Below are the code and all the weights of a small trained network. Each question names an input and a class and asks about switching units off, where a switched-off unit gives its printed mean instead of its output.

import numpy as np


def w(rows, s, z=0):
    codes = np.array(rows[::2]) - 128.0
    scale = np.full(codes.shape[1], s)
    scale[-1] = z or s
    return codes * scale


def norm(h):
    return h / np.sqrt((h * h).mean(-1, keepdims=True) + 1e-5)


def f(y):
    return np.maximum(y, 0)


def log_softmax(a):
    a = a - a.max(-1, keepdims=True)
    return a - np.log(np.exp(a).sum(-1, keepdims=True))


def net(x, mask):
    res = np.array(x, float).reshape(1, 5) / 4 @ E
    u = 0
    for l in range(3):
        y = f(norm(res) @ A[l][:, :-1].T + A[l][:, -1])
        res = res + np.where(mask[u : u + 3], y, B[l][:, -1]) @ B[l][:, :-1]
        u += 3
    return log_softmax(norm(res)[-1] @ U[:, :-1].T + U[:, -1])


A, B = {}, {}
E = w([
[83,162,190,117,66,173,177],'x0',
[94,146,110,137,124,141,85],'x1',
[247,179,87,176,92,217,92],'x2',
[135,148,52,21,36,98,150],'x3',
[103,139,112,19,253,222,119],'x4',
],0.0014)
A[0] = w([
[177,184,95,147,112,169,97,251],'L0N1',
[125,108,167,177,164,128,106,210],'L0N2',
[31,222,253,115,13,250,221,55],'L0N3',
],0.0027,0.0022)
B[0] = w([
[69,125,158,87,124,57,145,251],'L0N1',
[132,136,85,49,69,84,150,229],'L0N2',
[237,48,2,142,245,26,6,229],'L0N3',
],0.0027,0.0025)
A[1] = w([
[127,104,217,253,222,161,118,201],'L1N1',
[241,195,95,166,92,218,99,171],'L1N2',
[120,119,109,91,179,166,131,247],'L1N3',
],0.0037,0.0011)
B[1] = w([
[147,151,39,5,36,109,142,253],'L1N1',
[2,54,177,94,189,40,159,229],'L1N2',
[158,163,159,214,87,116,122,246],'L1N3',
],0.0045,0.0022)
A[2] = w([
[112,135,99,47,188,190,134,156],'L2N1',
[135,92,132,126,83,88,116,252],'L2N2',
[109,142,144,95,220,252,131,113],'L2N3',
],0.0037,0.0024)
B[2] = w([
[151,96,158,212,47,79,114,173],'L2N1',
[158,179,175,143,190,253,112,254],'L2N2',
[168,146,173,250,31,73,138,145],'L2N3',
],0.0031,0.0045)
U = w([
[153,144,176,242,32,90,132,148],'0',
[2,95,178,85,193,87,155,142],'1',
[153,154,65,14,50,137,136,134],'2',
[183,99,74,150,207,94,78,138],'3',
[136,163,145,122,157,150,122,254],'4',
[134,147,131,162,175,244,138,53],'5',
[90,82,75,179,127,240,182,19],'6',
[97,111,89,165,132,205,178,43],'7',
],0.0085,0.0061)

Each question gives the input, the list of numbers given to net, and the class t.
The units are the neurons (one row each of A and B). Each row of codes is followed by its name. A weight is (code - 128) times the scale printed after its matrix; where a second scale follows, it is the last column's (A, B and U).
mask holds one flag per neuron, layer by layer. A switched-off neuron (its flag False) gives its mean, the last column of its row in B, instead of its output. The means were averaged over made-up inputs and are rounded, as every weight is.
A unit's drop is (log p(t) with every unit on - log p(t) with that unit switched off) / (log p(t) with every unit on - log p(t) with every unit switched off).
The circuit of an input: a set's keep is (log p(t) with only the set's units on - log p(t) with every unit switched off) / (log p(t) with every unit on - log p(t) with every unit switched off). Starting from all 9 units, units are removed one at a time, each time the one whose removal leaves the highest keep (on an exact tie, the one counted first), for as long as the keep stays at least 0.8.
circuit, biggest first: the units of the circuit, biggest drop first
top k neurons: the k neurons with the biggest drops, biggest first
k most important neurons of layer l: the k neurons of layer l with the biggest drops, biggest first
input [7,4,1,6,2], class 3: top 3 neurons -> (L0N3, L1N1, L0N2)
input [-4,1,8,7,-5], class 1: top neuron -> (L1N2)
input [5,-4,7,3,7], class 0: circuit, biggest first -> (L2N3, L1N1)
input [-8,8,-3,-7,8], class 0: top 2 neurons -> (L2N1, L2N3)
input [0,8,-1,5,2], class 4: top 2 neurons -> (L1N1, L0N2)
input [1,6,-6,-7,3], class 2: circuit, biggest first -> (L1N1, L1N2)
input [-3,2,1,3,3], class 5: top 3 neurons -> (L1N3, L1N1, L0N3)
input [0,5,8,8,-5], class 1: circuit, biggest first -> (L1N2, L1N1, L1N3)
input [6,5,4,1,-4], class 3: circuit, biggest first -> (L0N3, L1N3)
input [2,2,8,1,8], class 0: circuit, biggest first -> (L2N3, L2N1)
input [7,-4,-7,-8,-3], class 2: circuit, biggest first -> (L1N1, L0N1)
input [-3,-7,8,-6,-4], class 1: circuit, biggest first -> (L1N2, L0N3)
input [2,-2,8,6,-6], class 1: 2 most important neurons of layer 1 -> (L1N2, L1N3)
input [6,-7,1,-3,-4], class 4: most important neuron of layer 2 -> (L2N2)
input [2,-5,-1,3,-1], class 4: 2 most important neurons of layer 1 -> (L1N1, L1N2)
input [2,-3,2,-8,-7], class 2: top 2 neurons -> (L1N1, L1N3)
input [-7,3,-5,-2,8], class 0: 2 most important neurons of layer 1 -> (L1N2, L1N3)
input [-7,-5,7,6,-4], class 1: 2 most important neurons of layer 0 -> (L0N3, L0N2)
input [-6,5,7,6,4], class 1: top 4 neurons -> (L1N2, L0N3, L1N1, L0N2)
input [-3,3,-2,-6,-1], class 2: top 2 neurons -> (L1N1, L0N3)
